Below is a small trained network, with its code and all its weights. Each question gives an input and a class and asks what happens when units are switched off, that is, made to give their printed mean instead of their output.

import numpy as np


def w(rows, s, z=0):
    codes = np.array(rows[::2]) - 128.0
    scale = np.full(codes.shape[1], s)
    scale[-1] = z or s
    return codes * scale


def norm(h):
    return h / np.sqrt((h * h).mean(-1, keepdims=True) + 1e-5)


def f(y):
    return np.maximum(y, 0)


def log_softmax(a):
    a = a - a.max(-1, keepdims=True)
    return a - np.log(np.exp(a).sum(-1, keepdims=True))


def net(x, mask):
    res = np.array(x, float).reshape(1, 2) / 4 @ E
    u = 0
    for l in range(4):
        y = f(norm(res) @ A[l][:, :-1].T + A[l][:, -1])
        res = res + np.where(mask[u : u + 8], y, B[l][:, -1]) @ B[l][:, :-1]
        u += 8
    return log_softmax(norm(res)[-1] @ U[:, :-1].T + U[:, -1])


A, B = {}, {}
E = w([
[150,137,163,175,125,254,223,232,210,60,114],'x0',
[163,171,217,59,198,82,231,4,188,37,133],'x1',
],0.0054)
A[0] = w([
[95,162,84,126,125,213,153,114,211,39,108,144],'L0N0',
[201,202,110,207,86,127,126,206,51,123,161,126],'L0N1',
[120,55,110,62,85,125,95,138,222,115,211,82],'L0N2',
[93,132,40,76,99,77,109,5,72,89,167,145],'L0N3',
[67,25,53,196,82,126,50,170,164,181,198,180],'L0N4',
[133,169,208,62,127,138,152,45,123,108,215,151],'L0N5',
[68,81,119,150,87,224,242,157,140,67,50,255],'L0N6',
[143,65,136,117,69,137,157,105,97,119,145,37],'L0N7',
],0.0025,0.001)
B[0] = w([
[48,124,103,29,188,131,17,91,109,116,151,185],'L0N0',
[145,253,86,133,182,98,155,80,152,132,61,184],'L0N1',
[158,195,127,62,119,138,115,165,107,107,99,128],'L0N2',
[171,85,138,32,146,241,142,222,135,105,205,222],'L0N3',
[199,254,205,145,93,127,195,143,143,228,136,252],'L0N4',
[162,196,200,231,130,80,82,161,85,165,81,216],'L0N5',
[145,123,179,74,111,155,72,71,4,192,215,213],'L0N6',
[100,94,130,105,171,93,136,177,109,143,154,128],'L0N7',
],0.0033,0.004)
A[1] = w([
[90,142,158,147,156,140,99,69,125,70,130,128],'L1N0',
[59,79,88,200,103,102,84,193,118,97,108,43],'L1N1',
[109,109,111,148,146,205,133,158,255,73,105,12],'L1N2',
[127,126,119,101,99,153,110,172,65,151,165,117],'L1N3',
[103,100,91,154,161,125,159,125,128,124,128,99],'L1N4',
[200,139,197,71,173,142,105,109,119,109,178,176],'L1N5',
[110,49,146,154,115,199,172,119,168,87,65,8],'L1N6',
[145,167,174,149,151,115,160,186,132,139,112,81],'L1N7',
],0.0041,0.0013)
B[1] = w([
[115,117,50,104,12,107,108,132,192,128,48,181],'L1N0',
[136,189,65,197,131,138,128,108,121,97,101,162],'L1N1',
[100,42,103,62,143,84,76,160,31,115,222,157],'L1N2',
[167,155,169,176,120,117,163,116,221,107,73,212],'L1N3',
[104,149,89,137,92,146,114,168,132,73,131,128],'L1N4',
[79,153,98,213,121,145,93,179,197,228,79,255],'L1N5',
[149,4,76,41,156,139,97,187,79,112,178,144],'L1N6',
[86,88,141,82,110,74,115,120,59,155,164,167],'L1N7',
],0.0036,0.0049)
A[2] = w([
[112,102,119,137,130,212,183,173,101,4,175,102],'L2N0',
[154,115,99,88,103,48,83,34,53,133,134,46],'L2N1',
[185,198,162,178,72,112,164,160,105,191,120,135],'L2N2',
[132,111,139,121,112,210,205,182,134,92,120,142],'L2N3',
[154,118,201,83,197,57,239,25,157,61,138,38],'L2N4',
[170,68,139,157,113,123,163,126,106,125,111,6],'L2N5',
[158,153,160,114,184,71,190,10,168,38,142,47],'L2N6',
[90,44,81,49,115,32,77,34,51,130,180,38],'L2N7',
],0.0043,0.0013)
B[2] = w([
[169,104,153,33,242,34,169,96,100,167,253,174],'L2N0',
[124,90,170,104,207,123,186,148,128,84,212,211],'L2N1',
[89,112,140,95,124,114,119,74,179,56,78,254],'L2N2',
[158,92,136,87,143,26,102,73,64,147,152,188],'L2N3',
[131,167,34,211,44,186,57,203,134,122,33,243],'L2N4',
[136,53,123,89,145,126,136,151,149,193,63,128],'L2N5',
[96,184,38,182,54,233,99,179,144,101,66,230],'L2N6',
[172,39,196,75,175,148,218,186,95,128,208,208],'L2N7',
],0.0049,0.0048)
A[3] = w([
[127,57,73,224,82,139,131,155,102,176,88,38],'L3N0',
[148,55,193,72,253,134,167,155,95,105,244,120],'L3N1',
[130,155,95,158,163,94,177,92,156,72,128,70],'L3N2',
[96,92,46,217,61,142,61,166,108,133,131,5],'L3N3',
[77,120,182,60,110,98,105,61,134,147,118,126],'L3N4',
[98,102,99,246,53,83,71,163,20,219,135,88],'L3N5',
[71,120,203,86,120,98,111,15,213,122,84,130],'L3N6',
[76,91,104,173,155,138,155,113,119,116,180,55],'L3N7',
],0.0044,0.0018)
B[3] = w([
[131,150,87,149,170,104,82,94,161,41,89,192],'L3N0',
[254,39,201,106,168,61,158,181,17,99,199,253],'L3N1',
[131,81,67,110,25,139,84,128,127,120,116,134],'L3N2',
[151,136,132,156,112,100,179,125,164,58,85,216],'L3N3',
[114,107,139,122,180,114,155,116,119,183,146,166],'L3N4',
[153,188,103,79,101,210,178,126,196,41,83,236],'L3N5',
[39,86,154,206,155,118,150,46,83,159,171,177],'L3N6',
[120,138,162,102,126,150,117,110,176,106,142,133],'L3N7',
],0.0046,0.0059)
U = w([
[143,185,74,126,83,163,98,170,165,77,26,208],'0',
[177,69,171,75,170,106,125,175,60,124,232,149],'1',
[2,106,173,168,154,105,113,59,130,188,123,3],'2',
],0.0097,0.0013)

Each question gives the input, the list of numbers given to net, and the class t.
The units are the neurons (one row each of A and B). Each row of codes is followed by its name. A weight is (code - 128) times the scale printed after its matrix; where a second scale follows, it is the last column's (A, B and U).
mask holds one flag per neuron, layer by layer. A switched-off neuron (its flag False) gives its mean, the last column of its row in B, instead of its output. The means were averaged over made-up inputs and are rounded, as every weight is.
A unit's drop is (log p(t) with every unit on - log p(t) with that unit switched off) / (log p(t) with every unit on - log p(t) with every unit switched off).
The circuit of an input: a set's keep is (log p(t) with only the set's units on - log p(t) with every unit switched off) / (log p(t) with every unit on - log p(t) with every unit switched off). Starting from the 12 units with the biggest drops (on a tie, the unit counted first), units are removed one at a time, each time the one whose removal leaves the highest keep (on an exact tie, the one counted first), for as long as the keep stays at least 0.8.
units of the circuit, in order: the units of the circuit, biggest drop first
unit that matters most: the unit with the biggest drop
k most important neurons: the k neurons with the biggest drops, biggest first
k most important neurons of layer l: the k neurons of layer l with the biggest drops, biggest first
drop when u is switched off: that unit's drop, to one decimal
input [-5,7], class 0: units of the circuit, in order : L2N4
input [6,-5], class 1: 3 most important neurons : L1N5, L2N0, L2N4
input [3,2], class 2: 2 most important neurons : L0N6, L1N5
input [-8,8], class 0: 3 most important neurons : L2N4, L2N6, L0N6
input [-5,5], class 0: 2 most important neurons : L2N4, L2N6
input [2,1], class 2: 3 most important neurons : L2N4, L0N6, L2N6
input [-4,4], class 0: 2 most important neurons : L0N6, L2N4
input [2,-2], class 2: 2 most important neurons of layer 2 : L2N2, L2N4
input [0,0], class 2: 3 most important neurons : L2N4, L2N6, L3N6
input [0,-2], class 2: 2 most important neurons : L2N2, L2N4
input [3,1], class 2: 2 most important neurons : L0N6, L1N5
input [3,0], class 2: 2 most important neurons of layer 2 : L2N4, L2N6
input [-7,-8], class 0: drop when L3N5 is switched off : 0.4
input [1,1], class 2: drop when L2N4 is switched off : 0.5
input [4,2], class 1: unit that matters most : L0N4
input [8,-6], class 1: drop when L2N4 is switched off : 0.1
input [-5,8], class 0: drop when L2N4 is switched off : 0.6
